Here is a tiny trained network, its code and every weight. The questions are about switching its units off for an input and a class, where a switched-off unit gives its printed mean instead of its output.

import numpy as np


def w(rows, s, z=0):
    codes = np.array(rows[::2]) - 128.0
    scale = np.full(codes.shape[1], s)
    scale[-1] = z or s
    return codes * scale


def norm(h):
    return h / np.sqrt((h * h).mean(-1, keepdims=True) + 1e-5)


def f(y):
    return y / 2 * (1 + np.tanh(0.7978845608 * (y + 0.044715 * y**3)))


def log_softmax(a):
    a = a - a.max(-1, keepdims=True)
    return a - np.log(np.exp(a).sum(-1, keepdims=True))


def net(x, mask):
    res = np.array(x, float).reshape(1, 7) / 4 @ E
    u = 0
    for l in range(2):
        y = f(norm(res) @ A[l][:, :-1].T + A[l][:, -1])
        res = res + np.where(mask[u : u + 6], y, B[l][:, -1]) @ B[l][:, :-1]
        u += 6
    return log_softmax(norm(res)[-1] @ U[:, :-1].T + U[:, -1])


A, B = {}, {}
E = w([
[154,150,138,147,177,52,2],'x0',
[83,141,181,104,214,127,116],'x1',
[199,191,110,180,60,156,65],'x2',
[153,179,141,94,129,193,79],'x3',
[60,164,185,186,93,115,187],'x4',
[89,71,204,75,112,140,42],'x5',
[177,187,211,129,126,72,188],'x6',
],0.0073)
A[0] = w([
[124,172,175,81,167,88,147,66],'L0N0',
[72,122,121,124,169,167,171,213],'L0N1',
[175,96,176,2,153,148,93,72],'L0N2',
[140,64,116,61,100,102,211,4],'L0N3',
[72,94,122,120,109,156,72,68],'L0N4',
[138,100,180,101,126,74,80,56],'L0N5',
],0.015,0.0026)
B[0] = w([
[150,127,181,156,139,83,142,194],'L0N0',
[139,124,89,102,200,61,135,225],'L0N1',
[180,114,255,145,157,142,88,254],'L0N2',
[72,131,58,130,110,194,224,210],'L0N3',
[72,119,70,65,132,110,129,199],'L0N4',
[84,94,108,199,70,149,130,205],'L0N5',
],0.014,0.0075)
A[1] = w([
[159,109,150,148,171,33,104,185],'L1N0',
[128,95,115,86,123,125,215,59],'L1N1',
[206,133,50,169,18,153,134,183],'L1N2',
[186,111,92,122,211,189,130,252],'L1N3',
[76,85,141,87,70,182,42,155],'L1N4',
[41,133,130,249,106,77,131,78],'L1N5',
],0.016,0.0019)
B[1] = w([
[139,176,179,118,87,195,115,254],'L1N0',
[128,133,55,110,86,42,141,238],'L1N1',
[142,244,163,92,64,222,10,234],'L1N2',
[130,208,157,180,55,90,226,210],'L1N3',
[24,123,84,253,229,84,117,235],'L1N4',
[201,79,203,87,182,71,227,247],'L1N5',
],0.013,0.0077)
U = w([
[156,243,97,110,40,164,79,178],'0',
[185,138,253,150,145,92,123,185],'1',
[204,45,84,89,130,145,83,1],'2',
[106,117,49,117,125,41,217,208],'3',
[40,131,107,205,176,95,59,79],'4',
],0.013,0.0052)

Each question gives the input, the list of numbers given to net, and the class t.
The units are the neurons (one row each of A and B). Each row of codes is followed by its name. A weight is (code - 128) times the scale printed after its matrix; where a second scale follows, it is the last column's (A, B and U).
mask holds one flag per neuron, layer by layer. A switched-off neuron (its flag False) gives its mean, the last column of its row in B, instead of its output. The means were averaged over made-up inputs and are rounded, as every weight is.
A unit's drop is (log p(t) with every unit on - log p(t) with that unit switched off) / (log p(t) with every unit on - log p(t) with every unit switched off).
The circuit of an input: a set's keep is (log p(t) with only the set's units on - log p(t) with every unit switched off) / (log p(t) with every unit on - log p(t) with every unit switched off). Starting from all 12 units, units are removed one at a time, each time the one whose removal leaves the highest keep (on an exact tie, the one counted first), for as long as the keep stays at least 0.8.
circuit, biggest first: the units of the circuit, biggest drop first
most important unit: the unit with the biggest drop
k most important neurons: the k neurons with the biggest drops, biggest first
top k neurons in layer l: the k neurons of layer l with the biggest drops, biggest first
drop when u is switched off: that unit's drop, to one decimal
input [-7,-4,-1,0,-8,-1,-5], class 0: circuit, biggest first -> (L1N2)
input [-1,7,0,-2,4,3,-6], class 3: circuit, biggest first -> (L0N1; L0N2)
input [-1,0,7,1,7,1,-3], class 4: circuit, biggest first -> (L1N4; L0N0)
input [7,-6,0,6,-2,6,2], class 4: 2 most important neurons -> (L1N4; L0N5)
input [1,1,5,4,-1,-2,7], class 0: top 2 neurons in layer 0 -> (L0N2; L0N1)
input [-3,-8,-7,3,-8,7,0], class 4: 2 most important neurons -> (L1N4; L0N2)
input [-1,-1,2,-7,-7,-7,7], class 0: 2 most important neurons -> (L1N2; L0N1)
input [-1,0,0,5,5,-3,-4], class 3: 3 most important neurons -> (L0N2; L1N2; L0N0)
input [-4,8,7,-1,-8,4,-8], class 4: 2 most important neurons -> (L1N4; L0N4)
input [2,-4,-8,7,-4,8,-2], class 4: 3 most important neurons -> (L1N4; L0N4; L0N5)
input [-8,-7,2,-7,7,-5,-3], class 0: top 2 neurons in layer 1 -> (L1N2; L1N4)
input [-5,6,1,0,2,3,-5], class 3: top 2 neurons in layer 0 -> (L0N1; L0N4)
input [3,6,-5,2,-5,-2,-6], class 1: 2 most important neurons -> (L0N2; L1N2)
input [2,6,-5,6,6,-6,-7], class 3: circuit, biggest first -> (L0N2)
input [-4,-6,0,-3,-1,3,4], class 0: 2 most important neurons -> (L1N2; L0N1)
input [2,-7,4,2,2,3,-8], class 4: 2 most important neurons -> (L1N4; L0N4)
input [2,-7,-2,8,-3,7,-5], class 4: drop when L1N4 is switched off -> 0.3
input [-8,-7,8,-5,7,-1,7], class 0: drop when L1N5 is switched off -> 0.0
input [-6,-1,6,-6,3,-1,6], class 0: drop when L1N2 is switched off -> 1.4
input [7,4,4,-3,-7,-7,-5], class 0: most important unit -> L0N2
